Below are the code and all the weights of a small trained network. Each question names an input and a class and asks about switching units off, where a switched-off unit gives its printed mean instead of its output.

import numpy as np


def w(rows, s, z=0):
    codes = np.array(rows[::2]) - 128.0
    scale = np.full(codes.shape[1], s)
    scale[-1] = z or s
    return codes * scale


def f(y):
    return np.maximum(y, 0)


def log_softmax(a):
    a = a - a.max(-1, keepdims=True)
    return a - np.log(np.exp(a).sum(-1, keepdims=True))


def net(x, mask):
    res = np.array(x, float).reshape(1, 5) / 4 @ E
    y = f(res @ A[0][:, :-1].T + A[0][:, -1])
    res = res + np.where(mask, y, B[0][:, -1]) @ B[0][:, :-1]
    return log_softmax(res[-1] @ U[:, :-1].T + U[:, -1])


A, B = {}, {}
E = w([
[180,74,33,218,71,144],'x0',
[247,100,177,53,126,184],'x1',
[170,64,199,165,170,42],'x2',
[138,178,207,139,26,95],'x3',
[193,222,68,125,161,68],'x4',
],0.011)
A[0] = w([
[122,191,149,96,178,102,118],'neuron 0',
[87,95,154,195,165,42,100],'neuron 1',
[186,76,190,186,163,95,165],'neuron 2',
[95,176,119,146,130,177,129],'neuron 3',
[51,95,155,169,116,190,167],'neuron 4',
[247,126,144,118,152,147,92],'neuron 5',
[150,175,164,133,41,84,61],'neuron 6',
[157,53,79,86,237,212,120],'neuron 7',
[144,152,158,125,54,105,73],'neuron 8',
[28,127,110,199,153,77,4],'neuron 9',
[71,146,186,41,192,99,105],'neuron 10',
[115,134,155,131,63,96,125],'neuron 11',
[39,146,107,195,115,61,71],'neuron 12',
[203,67,90,140,68,150,90],'neuron 13',
[85,72,175,149,117,165,143],'neuron 14',
[147,94,87,156,95,117,108],'neuron 15',
[139,149,163,99,41,126,127],'neuron 16',
[74,177,83,138,96,227,97],'neuron 17',
[101,83,125,118,84,143,140],'neuron 18',
[117,92,146,166,159,27,124],'neuron 19',
[91,145,170,42,160,136,76],'neuron 20',
[113,159,209,170,52,128,59],'neuron 21',
[95,116,117,113,222,153,116],'neuron 22',
[151,97,95,181,117,164,137],'neuron 23',
[78,161,116,160,133,121,144],'neuron 24',
[225,214,69,93,149,59,218],'neuron 25',
[95,133,220,85,156,145,116],'neuron 26',
[162,124,96,193,113,140,179],'neuron 27',
[57,168,87,132,98,153,102],'neuron 28',
[102,163,91,134,97,159,105],'neuron 29',
[148,178,118,112,113,199,191],'neuron 30',
[135,96,97,172,207,158,78],'neuron 31',
[96,98,90,115,210,137,124],'neuron 32',
[166,75,111,158,110,115,105],'neuron 33',
[229,82,167,73,109,155,129],'neuron 34',
[209,112,148,72,109,188,112],'neuron 35',
[104,38,178,102,96,193,129],'neuron 36',
],0.013,0.004)
B[0] = w([
[115,117,184,195,94,128,190],'neuron 0',
[178,113,202,50,145,180,232],'neuron 1',
[200,188,217,74,121,206,234],'neuron 2',
[185,147,217,91,147,138,177],'neuron 3',
[115,171,152,158,185,113,229],'neuron 4',
[66,119,125,96,155,142,214],'neuron 5',
[195,78,76,137,144,63,199],'neuron 6',
[186,72,84,104,149,67,251],'neuron 7',
[176,52,76,109,147,36,182],'neuron 8',
[54,27,90,120,187,143,236],'neuron 9',
[102,82,184,178,27,140,239],'neuron 10',
[160,98,99,112,141,85,184],'neuron 11',
[28,20,121,115,159,124,242],'neuron 12',
[96,60,172,177,60,124,211],'neuron 13',
[171,234,145,197,190,111,218],'neuron 14',
[85,83,193,192,43,111,184],'neuron 15',
[197,81,101,91,161,72,197],'neuron 16',
[195,168,169,96,98,154,225],'neuron 17',
[126,146,185,155,153,113,182],'neuron 18',
[168,179,229,94,129,198,224],'neuron 19',
[107,88,181,166,36,119,210],'neuron 20',
[173,90,88,116,123,50,211],'neuron 21',
[199,88,87,138,102,65,201],'neuron 22',
[115,115,185,147,93,102,194],'neuron 23',
[81,89,120,105,197,149,190],'neuron 24',
[74,238,190,217,214,104,253],'neuron 25',
[100,138,173,146,94,111,226],'neuron 26',
[131,126,183,185,99,133,200],'neuron 27',
[136,117,186,51,133,160,205],'neuron 28',
[162,138,207,116,118,181,182],'neuron 29',
[161,147,226,104,150,155,192],'neuron 30',
[190,89,125,129,103,63,195],'neuron 31',
[211,88,93,137,123,44,205],'neuron 32',
[128,115,195,154,92,153,187],'neuron 33',
[72,45,121,103,168,158,236],'neuron 34',
[21,9,129,80,196,164,218],'neuron 35',
[86,254,149,218,231,106,242],'neuron 36',
],0.0083,0.014)
U = w([
[181,83,91,120,133,19,113],'0',
[32,74,114,90,174,164,140],'1',
[75,108,149,206,1,121,119],'2',
[92,196,128,210,207,98,122],'3',
[178,134,169,52,129,207,137],'4',
[110,132,134,148,141,128,254],'5',
[105,138,93,92,62,163,100],'6',
[142,160,94,146,78,183,96],'7',
],0.013,0.0085)

Each question gives the input, the list of numbers given to net, and the class t.
The units are the neurons (one row each of A and B). Each row of codes is followed by its name. A weight is (code - 128) times the scale printed after its matrix; where a second scale follows, it is the last column's (A, B and U).
mask holds one flag per neuron, in row order. A switched-off neuron (its flag False) gives its mean, the last column of its row in B, instead of its output. The means were averaged over made-up inputs and are rounded, as every weight is.
A unit's drop is (log p(t) with every unit on - log p(t) with that unit switched off) / (log p(t) with every unit on - log p(t) with every unit switched off).
The circuit of an input: a set's keep is (log p(t) with only the set's units on - log p(t) with every unit switched off) / (log p(t) with every unit on - log p(t) with every unit switched off). Starting from the 12 units with the biggest drops (on a tie, the unit counted first), units are removed one at a time, each time the one whose removal leaves the highest keep (on an exact tie, the one counted first), for as long as the keep stays at least 0.8.
units of the circuit, in order: the units of the circuit, biggest drop first
most important unit: the unit with the biggest drop
k most important neurons: the k neurons with the biggest drops, biggest first
drop when u is switched off: that unit's drop, to one decimal
input [-4,-6,-8,-6,1], class 4: most important unit : neuron 17
input [-6,3,-4,7,-8], class 3: 2 most important neurons : neuron 36; neuron 14
input [-2,-7,8,-6,5], class 4: 3 most important neurons : neuron 19; neuron 1; neuron 2
input [3,7,-7,7,-6], class 0: units of the circuit, in order : neuron 16; neuron 8
input [-2,2,6,-5,4], class 4: 2 most important neurons : neuron 2; neuron 19
input [6,-2,-7,-3,4], class 4: 3 most important neurons : neuron 17; neuron 28; neuron 10
input [-4,6,2,-5,2], class 1: 3 most important neurons : neuron 35; neuron 34; neuron 5
input [-5,2,8,-3,-6], class 4: 3 most important neurons : neuron 2; neuron 25; neuron 1
input [-8,1,-8,6,3], class 2: 2 most important neurons : neuron 20; neuron 10
input [8,-4,0,-7,-7], class 2: 3 most important neurons : neuron 15; neuron 13; neuron 23
input [3,3,4,5,-3], class 0: 2 most important neurons : neuron 21; neuron 8
input [-8,0,-2,4,-8], class 2: 4 most important neurons : neuron 10; neuron 20; neuron 25; neuron 26
input [2,-2,8,-5,-1], class 4: drop when neuron 33 is switched off : 0.0
input [-5,4,-5,-1,8], class 3: units of the circuit, in order : neuron 25
input [0,6,4,-4,-3], class 1: drop when neuron 35 is switched off : 0.3
input [7,6,3,-3,6], class 2: drop when neuron 24 is switched off : 0.1
